Here is a tiny trained network, its code and every weight. The questions are about switching its units off for an input and a target symbol, where a switched-off unit gives its printed mean instead of its output.

import numpy as np


def w(rows, s, z=0):
    codes = np.array(rows[::2]) - 128.0
    scale = np.full(codes.shape[1], s)
    scale[-1] = z or s
    return codes * scale


def norm(h):
    return h / np.sqrt((h * h).mean(-1, keepdims=True) + 1e-5)


def softmax(a):
    e = np.exp(a - a.max(-1, keepdims=True))
    return e / e.sum(-1, keepdims=True)


def log_softmax(a):
    a = a - a.max(-1, keepdims=True)
    return a - np.log(np.exp(a).sum(-1, keepdims=True))


def net(x, mask):
    ids = ['αβγεζηθλμξπστφω'.index(c) for c in x.split()]
    T = len(ids)
    res = E[ids] + P[:T]
    u = 0
    for l in range(3):
        r = norm(res)
        for j in range(3):
            rows = slice(2 * j, 2 * j + 2)
            q, k, v = (r @ M[l][rows].T for M in (Q, K, V))
            z = softmax(np.where(np.tri(T) > 0, q @ k.T / 2**0.5, -1e9)) @ v
            o = O[l][rows]
            res = res + np.where(mask[u + j], z, o[:, -1]) @ o[:, :-1]
        u += 3
    return log_softmax(norm(res)[-1] @ U[:, :-1].T + U[:, -1])


Q, K, V, O = {}, {}, {}, {}
E = w([
[137,122,163,105,147,151,98,133,101],'α',
[103,91,140,129,132,152,119,140,111],'β',
[130,110,157,115,125,104,134,145,101],'γ',
[196,227,6,147,161,191,63,83,155],'ε',
[146,160,135,105,88,88,141,151,134],'ζ',
[120,136,120,135,112,163,144,144,130],'η',
[112,114,155,90,113,142,115,151,105],'θ',
[121,113,151,155,169,180,108,137,129],'λ',
[145,157,116,159,122,107,156,137,136],'μ',
[146,148,136,123,123,127,146,129,102],'ξ',
[114,112,134,131,106,116,145,158,134],'π',
[128,133,157,148,139,112,126,162,166],'σ',
[159,152,163,136,157,114,124,133,124],'τ',
[131,114,129,158,157,149,132,118,101],'φ',
[147,174,163,119,129,161,119,157,155],'ω',
],0.019)
P = w([
[150,81,198,122,91,157,167,90,154],'0',
[64,115,139,65,170,129,211,82,147],'1',
[102,109,99,107,184,127,197,144,139],'2',
[115,88,177,134,71,101,156,17,162],'3',
[199,63,151,170,73,140,141,159,102],'4',
[11,161,165,164,105,125,154,69,94],'5',
[127,132,71,125,168,136,156,192,83],'6',
[116,128,88,37,213,104,202,74,184],'7',
[224,53,77,87,141,120,145,167,144],'8',
[128,130,222,225,2,137,102,102,92],'9',
[166,116,90,182,80,121,91,176,82],'10',
[120,119,23,26,243,100,179,148,168],'11',
[203,113,95,61,167,154,174,212,74],'12',
[206,99,124,205,20,120,114,144,108],'13',
],0.0098)
Q[0] = w([
[91,139,136,68,177,124,179,76,174],'0.h1',
[142,85,145,182,55,133,116,98,185],'0.h1',
[211,81,157,203,12,134,45,106,115],'0.h2',
[230,68,73,95,170,147,145,252,109],'0.h2',
[147,160,150,107,122,157,89,158,193],'0.h3',
[96,106,148,147,128,94,141,128,150],'0.h3',
],0.011)
K[0] = w([
[73,158,193,155,82,121,133,80,102],'0.h1',
[103,136,144,55,177,116,192,110,143],'0.h1',
[179,82,29,7,226,129,147,143,190],'0.h2',
[159,136,100,165,127,132,87,230,79],'0.h2',
[125,155,51,115,155,145,73,125,141],'0.h3',
[111,152,172,86,130,143,134,123,154],'0.h3',
],0.012)
V[0] = w([
[101,84,199,96,153,110,208,138,136],'0.h1',
[92,50,87,254,89,113,139,116,214],'0.h1',
[198,68,146,178,229,20,141,60,86],'0.h2',
[103,138,192,182,198,100,39,251,215],'0.h2',
[163,191,116,113,150,168,106,106,137],'0.h3',
[132,139,79,115,103,126,74,53,129],'0.h3',
],0.0076)
O[0] = w([
[106,190,176,97,154,132,89,129,128,245],'0.h1',
[100,120,101,139,43,155,77,136,245,40],'0.h1',
[159,97,86,74,112,183,209,27,152,44],'0.h2',
[5,197,169,99,105,117,116,2,131,179],'0.h2',
[85,129,89,119,107,153,194,148,50,180],'0.h3',
[119,192,105,158,121,82,27,167,55,2],'0.h3',
],0.0081,0.0051)
Q[1] = w([
[216,75,126,21,93,199,199,113,125],'1.h1',
[157,105,159,204,26,108,38,42,107],'1.h1',
[232,117,133,94,156,98,70,183,94],'1.h2',
[90,119,122,126,255,142,194,177,170],'1.h2',
[175,132,142,143,152,203,184,165,159],'1.h3',
[108,54,154,162,74,114,86,55,206],'1.h3',
],0.0076)
K[1] = w([
[134,126,52,163,144,96,102,98,111],'1.h1',
[133,152,125,115,192,107,152,133,177],'1.h1',
[106,177,11,88,122,147,96,148,87],'1.h2',
[155,131,139,148,80,122,101,97,71],'1.h2',
[150,108,81,146,121,91,93,92,107],'1.h3',
[105,96,201,178,143,75,228,136,158],'1.h3',
],0.011)
V[1] = w([
[64,48,123,187,171,34,176,115,147],'1.h1',
[193,204,109,131,135,89,175,130,178],'1.h1',
[95,95,166,89,106,101,153,147,113],'1.h2',
[89,145,91,159,137,143,187,157,182],'1.h2',
[93,2,187,103,122,105,161,130,132],'1.h3',
[153,174,159,221,132,108,155,95,98],'1.h3',
],0.0074)
O[1] = w([
[143,68,158,72,64,171,85,111,212,15],'1.h1',
[19,60,160,124,122,166,191,201,172,166],'1.h1',
[115,159,61,153,76,182,3,216,74,252],'1.h2',
[128,105,157,185,114,104,85,199,235,123],'1.h2',
[223,143,18,55,27,157,16,147,101,157],'1.h3',
[133,95,134,111,89,146,134,181,221,191],'1.h3',
],0.0077,0.0025)
Q[2] = w([
[164,126,113,176,127,106,128,176,93],'2.h1',
[92,150,107,123,119,107,146,126,124],'2.h1',
[65,165,2,59,216,107,103,159,168],'2.h2',
[42,97,170,138,148,58,69,72,106],'2.h2',
[97,134,153,96,213,122,182,145,117],'2.h3',
[140,182,143,73,116,128,120,159,159],'2.h3',
],0.011)
K[2] = w([
[138,186,139,63,57,58,146,165,135],'2.h1',
[73,113,184,147,174,113,105,70,111],'2.h1',
[170,130,196,232,2,190,157,116,58],'2.h2',
[137,209,177,93,174,211,133,169,176],'2.h2',
[140,115,197,155,67,125,170,137,114],'2.h3',
[73,134,127,65,84,197,101,177,150],'2.h3',
],0.0089)
V[2] = w([
[135,80,112,129,176,192,92,144,134],'2.h1',
[204,153,93,104,88,52,147,162,187],'2.h1',
[100,2,138,120,119,103,76,103,89],'2.h2',
[140,108,139,49,56,7,158,152,118],'2.h2',
[94,134,156,66,111,214,101,180,162],'2.h3',
[149,85,204,137,48,108,131,131,149],'2.h3',
],0.0097)
O[2] = w([
[159,119,122,224,58,32,173,104,142,127],'2.h1',
[113,144,65,46,116,154,57,152,153,70],'2.h1',
[248,112,129,189,52,103,2,45,69,23],'2.h2',
[85,63,138,113,252,193,18,54,146,94],'2.h2',
[101,57,138,171,122,60,79,77,99,254],'2.h3',
[144,138,143,148,172,194,195,125,77,135],'2.h3',
],0.0092,0.008)
U = w([
[172,146,114,91,118,122,134,110,29,64],'α',
[150,156,135,144,74,105,63,107,135,252],'β',
[158,94,126,111,153,171,81,66,113,205],'γ',
[135,157,91,128,111,139,138,140,145,74],'ε',
[93,99,119,83,186,201,64,152,126,66],'ζ',
[139,115,128,189,111,113,74,249,164,42],'η',
[170,160,139,149,167,118,52,151,51,105],'θ',
[110,133,147,201,29,69,151,76,142,17],'λ',
[99,53,115,124,101,184,135,147,235,108],'μ',
[221,80,93,107,177,174,150,195,113,31],'ξ',
[88,97,154,165,119,140,44,106,191,246],'π',
[46,172,155,130,86,153,91,49,221,103],'σ',
[130,122,120,86,133,170,198,22,151,138],'τ',
[209,132,88,132,72,142,165,120,176,226],'φ',
[39,192,155,145,140,129,130,162,83,128],'ω',
],0.012,0.0039)

Each question gives the input, a string of symbols that net reads in full, and the target symbol t.
The units are the heads (2 rows each of Q, K, V and O). Each row of codes is followed by its name. A weight is (code - 128) times the scale printed after its matrix; where a second scale follows, it is the last column's (O and U).
mask holds one flag per head, layer by layer. A switched-off head (its flag False) gives its mean, the last column of its rows in O, instead of its output. The means were averaged over made-up inputs and are rounded, as every weight is.
A unit's drop is (log p(t) with every unit on - log p(t) with that unit switched off) / (log p(t) with every unit on - log p(t) with every unit switched off).
The circuit of an input: a set's keep is (log p(t) with only the set's units on - log p(t) with every unit switched off) / (log p(t) with every unit on - log p(t) with every unit switched off). Starting from all 9 units, units are removed one at a time, each time the one whose removal leaves the highest keep (on an exact tie, the one counted first), for as long as the keep stays at least 0.8.
units of the circuit, in order: the units of the circuit, biggest drop first
most important unit: the unit with the biggest drop
which heads matter: for each layer, one digit per head in row order, 1 if its drop is at least 0.15 and else 0, layers parted by /
input λ η ω ω τ ω α, target τ: most important unit : 0.h2
input η φ τ φ ω τ θ ζ ω, target θ: units of the circuit, in order : (2.h2 0.h2 1.h3)
input ω ω η τ τ ω σ ω ω θ γ λ σ η, target λ: units of the circuit, in order : (0.h2 2.h2)
input τ σ ω ε ξ ω λ ω ω, target ω: units of the circuit, in order : (0.h3 0.h2)
input η μ λ τ ω ω ω α σ η ω η, target η: units of the circuit, in order : (0.h2 0.h1)
input τ γ η ξ, target γ: which heads matter : 010 / 001 / 010
input μ ξ ω ω η τ ω, target η: units of the circuit, in order : (0.h2 0.h1)
input ξ σ ξ λ, target σ: units of the circuit, in order : (0.h2 0.h1)
input μ α ω α, target α: units of the circuit, in order : (0.h1 0.h2 1.h3)
input τ γ λ ω ω γ ε, target ω: which heads matter : 011 / 001 / 000
input ξ ω φ, target ξ: which heads matter : 010 / 000 / 000
input ξ ω ω ω ω ω φ ζ ξ η, target ζ: which heads matter : 000 / 000 / 010
input ω η σ μ, target η: which heads matter : 010 / 000 / 000
input ξ σ τ π γ, target τ: units of the circuit, in order : (0.h2)
input π ω γ ζ ω τ ω η μ, target ω: which heads matter : 110 / 000 / 000
input η τ φ ω ω τ η π λ τ ω γ, target τ: which heads matter : 010 / 000 / 000
input φ ω μ ζ, target ω: units of the circuit, in order : (0.h1 0.h2)
input τ ω ω η ω ζ ζ τ, target ζ: units of the circuit, in order : (0.h2 2.h1 2.h2 0.h1)
input π μ τ ω ω ω μ μ ζ φ η η λ ξ, target η: units of the circuit, in order : (0.h2 1.h2)
input φ ω η α ω τ ω φ ω ω μ ω ξ, target μ: most important unit : 0.h1
input ξ ω η θ τ ω, target θ: units of the circuit, in order : (0.h2 2.h2)
input π σ ξ ω ξ ω θ ω ω ω λ θ ξ, target λ: units of the circuit, in order : (0.h2 0.h1 2.h1)
input ω π τ ω τ σ θ ω ω ω μ ζ π, target μ: units of the circuit, in order : (0.h1 1.h1)
input η τ ω ω τ λ θ γ, target λ: which heads matter : 000 / 000 / 100
input ξ η ω ω ω γ ξ ω ω μ ζ ζ, target μ: which heads matter : 100 / 000 / 000
input σ ζ ω τ τ τ ω ω τ ω π η φ ω, target η: which heads matter : 010 / 010 / 000
input φ ω μ ξ α ω, target ξ: most important unit : 0.h2
input γ μ ζ τ λ, target ζ: which heads matter : 100 / 001 / 110
